In the rows, 128 means zero.
Each row is followed by its group and then its class within the group.
[135 128 120 133 125 122 132 141 125 135 120 140  84 125 117 165 101 142
 130 108 150 128 147 128 142 105  81 132 153 117 126 130 123 103 106 117]
J.X
[117 138 146 129 130 144 105  93 147 148  97 113 154 132 131 251 117 119
 119  61 100  95 118 149 159 154 122 143 120 130 135 132 134 126 126 133]
J.H
[128 148 122 127 124 120 135 136 141 154 138 106  87 124 120 205 121 108
 187  58 158 131 119 119  11 131 122 118  83 137 125 106 108 141 124 128]
J.H
[136 142 155 133 131 144 107 133 120 145 109 120  94 122 122 251 121 100
 161  97 126  95 118 149 137 140 117 123 119 131 124 123 110 125 111 137]
J.X
[134 157 149 135 109 110 172  86 129 104 132 127   4 133 148 184 116 160
 125 165  85 134 147 130 137 111 136 127 132 131 127 135 130 131 132 113]
U.T
[105 142 165 119 139 130 117 133 138 128 117 130 108 132 100 182 118 226
 129 120 137 132 129 137 109 140 121 138 115 135 131 136 144 121 106 146]
Z.S
[139 134  99 124 113  77 148 105 119 106 171 126  63 138 138  34  94 212
 128 142 133 139 181 110  95 144 136 121  92 131 129 122 150 123 147  83]
U.P
[133  72 112 119 130 117 112 125 109 150 138 143  56 134 129 120 128 128
 138 148 107  96 144 127 132 135 100 123 106 137 119 130 143 122 104 121]
J.X
[158 106 139 134 132 123 104 126 117 129 122 109  80 126 133 146 116 158
 128 114 120 182 149 113 134 101  62 159 127 137 129 147 131 129  84 108]
J.N
[120 133 131 124 126 121 142 184 110 155 142 123 140 145  69 231 122  39
 143  55 129 134 124 129 148 128 149 117 141 116 123  94  79 131 109 160]
J.H
[101  85 187 139 135 145  84  93 117 135 113 119 115 133 154 240 112 229
 128 143 106 122 147 118 117 143  95 150 173 122 128 161 137 119 104 134]
Z.E
[121 147 114 144 127 135 153 145 131 122 101 121 171 132 112 237  87 122
 135  68 137 108 139 138 148 102 101 113 111 129 137 126 143 138 120 109]
J.N
[140 119 161 119 141 134 130 123 123 170 122 106 175 132 180 138 116 252
 128 133 138 137 149 126  90 104 135 140 144 134 128 129 133 117 115 126]
Z.E
[100 115 162 134 116 148 115  85 135 115 154 129  39 167 143 252 111 137
 137  82 125 121 145 139 138 165 124 135  95 119 143  64 158 137  80 129]
U.P
[138 104 195 152 119 131 115 167 110 124 158 130 114 119 105 199 126 165
 112 150 139 194 147 130 110  93 108 137 171 131 141 137 112 105 107 162]
Z.V
[120 140 124 127 120 136  97 135 127 117 139 138  20 118 118 114 121 221
 139 133 162 135 152 119 122 141 145 109  83 127 130  85 124 125 143  84]
U.T
[173 122 145 136 135 133 134 169 118 147 128 113 147 122  99  80 159 248
 140 151 145 117 162 104 136 118   4 154 145 134 128 112 139 126  87 129]
J.N
[108 117 168 147 125 136 127 145 123 143 112 112 176 150 138 224  99 163
 139  95  95 115 142 135 155  98 134 130 157 120 135 153 117 118 125 155]
Z.E
[131 118 133 166 138 137 138 146 132 101 111 144 149 136 117 160 119 179
 123 164 151 132 131 128  89 107 130 128 151 128 125 167 124 124 148 126]
Z.E
[130 122 167 133 134 129  59  91 119 100 113 116  52 133 106 216 102 178
 131 135 134 129 166 127 116 104  88 123 133 128 158 116 141 138  86 117]
U.P
[151 112 156 134 135 121 135 169 116 155 145 139 194 130 106 114 151 104
 130 129 147 141 115 148 130 115  87 131 169 136 160 128 111 118 104 143]
J.X
[ 82 132 161 129 118 147 135 125 122 112 101 109 245 123 142 166 127 200
 134 106 144 125 135 125 109 125 167 120 150 121 136 145 140 110 136 137]
Z.S
[108 121 169 138 105 132 115 114 128  97 154 138   4 108 117 131 130 154
 121 153  82 119 173 128 126 140 143 128 145 117  85 153 170 120 124 131]
U.P
[123 115 168 138 111 138 132  81 121 112 103 119 157 134 178  78 141 252
 127 196  84 131 136 166 105 128  76 152 112 132 143 123 196 137 102 103]
Z.S
[155 165 123 131 133 126 125 170 139 157 159 133  20 127  76  88 121 113
 117 129 125 121 151 125 196 137 169 101 110 126 127 130 137 118 136 108]
J.H
[129 192 155 127 108 129 116 119 140 137 102 104  42 107 156 232 119 170
 109 123 136 138 134 132 107 112 145 113  83 108 100  79 149 132 115 121]
U.T
[120 116 181 149 113 138 117 134 133 132 112 102  85 125 109 252 105 202
 102 122 133 107 156 123 108 115  90 136 164 149 100 159 125 135  87 156]
Z.E
[143 128 128 114  94 112 108 117 128 151 157 141   8 123 120  87 134 108
 120 159 104 119 166 127 139 124 121 127 125 126 125 106 130 132  84  79]
J.H
[147 114 122 113 104 121 118  74 135 115 195 128   4 124 161  62 127 252
 165 190 125 149 191 136 129 122 116 158  77 136 115 111 165 140 123  56]
U.P
[177 107 140 127 127 130 115 192  93 149 134 120  63 124 116 172 134 160
 118 110 122  99 122 119 154 116  21 133 119 140 115 130 128 124  90  97]
J.N
[130 129 148 137 122 145  83 102 134 147 131 109  64 123 139 167 133 149
 105 125  71 110 192 161 138 132 152 140 108 118  99 127 158  90 146  91]
J.X
[147 172 209 131 120 114 112 112 118 116 153 134   4 127 136 162 135 194
  98 239 149 157 138 129 105 131 161 120 126 103 122  82 139 105  75 131]
U.T
[110 173 111 134 114 117 127 138 139 133 145 125  63 123 118  67 133  93
 134 119 127 137 144 131 146 137 163 112  94 120 133  87 112 133 143  80]
J.H
[147 134 120 116 150 120 128 156 129 117 146 128  32 131 108 128 126 112
 138 135 165 152 135 120 115 127  87 125 129 133 131 111 105 131  86 136]
J.X
[166 133 125 128 104  95  83 135 121 129 146 135  43 129 139  97 148 109
 103 151 105 114 130 122 138 132 141 115  82 121 133 119 139 124 159 125]
J.X
[122 161 132 133 133 129 128 184 132 141 134 131 111 115  71 252  96 119
 115  81 133 127 126 137 115 117 114  96 154 110 134 116 125 118 117 154]
U.C

Each row is followed by its group and then its class within the group.
[149 146 116 142 119 148 142  98 141 137 123 144 136 120 112 131 136  89
 147 131 130 132 154 144 132 120 119 142 114 150 123 121 122 125 113 112]
K.D
[146 139 119 114 126 154 126 107 142 133 141 134 144 135 110 121 130  91
 131 124 128 142 153 118 110 131 124 128 118 125 126 121 113 117 110 112]
K.D
[111 132 120 124 120 121 133 109 130 124 135 145 145 124  98 127 130 110
 121 120 120 139 156 111 127 123 134 131 125 140 114 126 127 131 122 113]
K.D
[127 130 178 119 133 161 126 105 133 127 173 149 132 128 120 121 130 105
 123 132 139 140 152 107 111 136 152 121 125 148 115 123 127 113 116 127]
K.F
[134 145 127 129 117 150 147 103 129 138 134 150 133 126 126 137 130  98
 129 121 128 121 152 130 127 126 148 133 115 138 125 124 128 116 126 126]
K.F
[128 136 130 122 126 151 145 107 138 127 135 135 151 123 125 121 132  80
 159 135 145 141 152 112 116 120 137 127 118 134 136 123 105 127 107 115]
K.L
